Here is a tiny trained network, its code and every weight. The questions are about switching its units off for an input and a class, where a switched-off unit gives its printed mean instead of its output.

import numpy as np


def w(rows, s, z=0):
    codes = np.array(rows[::2]) - 128.0
    scale = np.full(codes.shape[1], s)
    scale[-1] = z or s
    return codes * scale


def f(y):
    return np.maximum(y, 0)


def log_softmax(a):
    a = a - a.max(-1, keepdims=True)
    return a - np.log(np.exp(a).sum(-1, keepdims=True))


def net(x, mask):
    res = np.array(x, float).reshape(1, 8) / 4 @ E
    y = f(res @ A[0][:, :-1].T + A[0][:, -1])
    res = res + np.where(mask, y, B[0][:, -1]) @ B[0][:, :-1]
    return log_softmax(res[-1] @ U[:, :-1].T + U[:, -1])


A, B = {}, {}
E = w([
[128,128,129,130],'x0',
[7,112,179,122],'x1',
[127,127,126,127],'x2',
[107,44,52,242],'x3',
[129,129,129,128],'x4',
[128,128,127,128],'x5',
[127,127,127,127],'x6',
[163,13,195,75],'x7',
],0.015)
A[0] = w([
[121,195,172,78,57],'n0',
[62,135,130,198,143],'n1',
[90,81,140,173,79],'n2',
[137,53,127,76,135],'n3',
[135,112,207,58,72],'n4',
[111,189,105,151,208],'n5',
[208,107,175,89,150],'n6',
[50,137,71,181,117],'n7',
[117,220,82,145,99],'n8',
[114,216,84,140,134],'n9',
[128,91,138,120,62],'n10',
[195,138,82,138,44],'n11',
[117,161,124,61,204],'n12',
[133,180,124,148,248],'n13',
[186,136,121,58,142],'n14',
[99,108,133,158,76],'n15',
[158,100,129,153,1],'n16',
[117,156,131,90,73],'n17',
[109,216,168,41,54],'n18',
[133,57,91,192,8],'n19',
[213,135,133,75,162],'n20',
[135,146,83,177,84],'n21',
[220,97,158,96,166],'n22',
[128,193,174,76,231],'n23',
[110,137,70,171,111],'n24',
[134,77,129,94,123],'n25',
[105,220,199,46,182],'n26',
[247,142,85,137,234],'n27',
[133,61,154,116,25],'n28',
[191,114,171,96,145],'n29',
[95,63,160,90,65],'n30',
[123,192,104,143,252],'n31',
[144,193,98,130,42],'n32',
[205,141,85,151,62],'n33',
[185,120,120,88,173],'n34',
[121,115,96,101,147],'n35',
[207,111,150,111,144],'n36',
[157,17,193,110,23],'n37',
[222,149,69,138,218],'n38',
[116,199,81,132,68],'n39',
[124,175,150,72,226],'n40',
[45,116,177,116,189],'n41',
],0.014,0.0089)
B[0] = w([
[211,83,42,112,189],'n0',
[107,195,116,83,200],'n1',
[120,141,115,103,167],'n2',
[110,140,144,140,186],'n3',
[72,188,166,142,209],'n4',
[123,142,75,53,202],'n5',
[77,193,129,99,208],'n6',
[89,192,113,85,215],'n7',
[136,74,185,216,200],'n8',
[153,53,153,196,204],'n9',
[155,56,103,126,143],'n10',
[196,114,46,67,165],'n11',
[99,141,168,180,195],'n12',
[163,142,68,55,196],'n13',
[81,165,133,110,193],'n14',
[99,168,109,115,149],'n15',
[86,122,190,176,137],'n16',
[151,130,93,135,153],'n17',
[217,70,54,99,217],'n18',
[172,38,166,201,182],'n19',
[77,203,127,99,204],'n20',
[114,126,101,81,178],'n21',
[66,187,121,69,208],'n22',
[120,85,182,194,227],'n23',
[113,165,112,82,190],'n24',
[128,131,141,146,166],'n25',
[185,42,156,173,255],'n26',
[132,58,204,211,231],'n27',
[202,14,68,124,160],'n28',
[80,180,141,95,194],'n29',
[152,75,157,161,174],'n30',
[185,117,73,54,211],'n31',
[86,107,167,157,162],'n32',
[216,52,59,96,175],'n33',
[91,172,123,108,182],'n34',
[125,140,113,134,137],'n35',
[79,178,119,109,186],'n36',
[209,8,110,169,201],'n37',
[158,48,180,209,220],'n38',
[95,128,192,171,178],'n39',
[61,156,168,140,211],'n40',
[187,68,93,106,204],'n41',
],0.013,0.022)
U = w([
[105,103,228,217,104],'0',
[195,96,37,95,253],'1',
[2,247,105,43,193],'2',
],0.018,0.0033)

Each question gives the input, the list of numbers given to net, and the class t.
The units are the neurons (one row each of A and B). Each row of codes is followed by its name. A weight is (code - 128) times the scale printed after its matrix; where a second scale follows, it is the last column's (A, B and U).
mask holds one flag per neuron, in row order. A switched-off neuron (its flag False) gives its mean, the last column of its row in B, instead of its output. The means were averaged over made-up inputs and are rounded, as every weight is.
A unit's drop is (log p(t) with every unit on - log p(t) with that unit switched off) / (log p(t) with every unit on - log p(t) with every unit switched off).
most important unit: the unit with the biggest drop
top k neurons: the k neurons with the biggest drops, biggest first
drop when u is switched off: that unit's drop, to one decimal
input [3,-3,4,0,8,-6,5,-6], class 0: most important unit : n8
input [-3,5,3,-4,-2,-5,-2,0], class 1: top 2 neurons : (n18; n27)
input [3,1,-2,6,-5,1,-5,4], class 1: top 3 neurons : (n27; n23; n38)
input [0,-8,-3,1,2,6,2,8], class 0: top 2 neurons : (n27; n37)
input [-8,6,-2,-3,3,0,7,0], class 1: top 3 neurons : (n27; n41; n18)
input [2,2,1,2,8,0,5,6], class 1: top 3 neurons : (n27; n23; n28)
input [5,-5,4,1,5,1,-5,7], class 0: top 3 neurons : (n37; n27; n38)
input [0,0,5,0,-7,5,-2,2], class 2: top 2 neurons : (n26; n38)
input [6,5,7,-7,7,-4,-1,-5], class 1: top 2 neurons : (n18; n0)
input [-8,1,-7,5,4,2,8,2], class 1: top 3 neurons : (n27; n23; n8)
input [6,-4,-7,-4,5,-7,1,-7], class 0: top 2 neurons : (n8; n39)
input [-4,-7,5,4,6,0,-3,2], class 0: top 2 neurons : (n27; n38)
input [2,1,-2,4,-7,-2,5,0], class 2: drop when n0 is switched off : 0.1
input [5,-2,3,-5,-3,1,3,-4], class 0: drop when n12 is switched off : 0.0
input [-7,1,0,3,-5,-7,-2,-6], class 2: drop when n26 is switched off : 0.2
input [-7,4,2,-5,3,0,8,-8], class 1: most important unit : n18
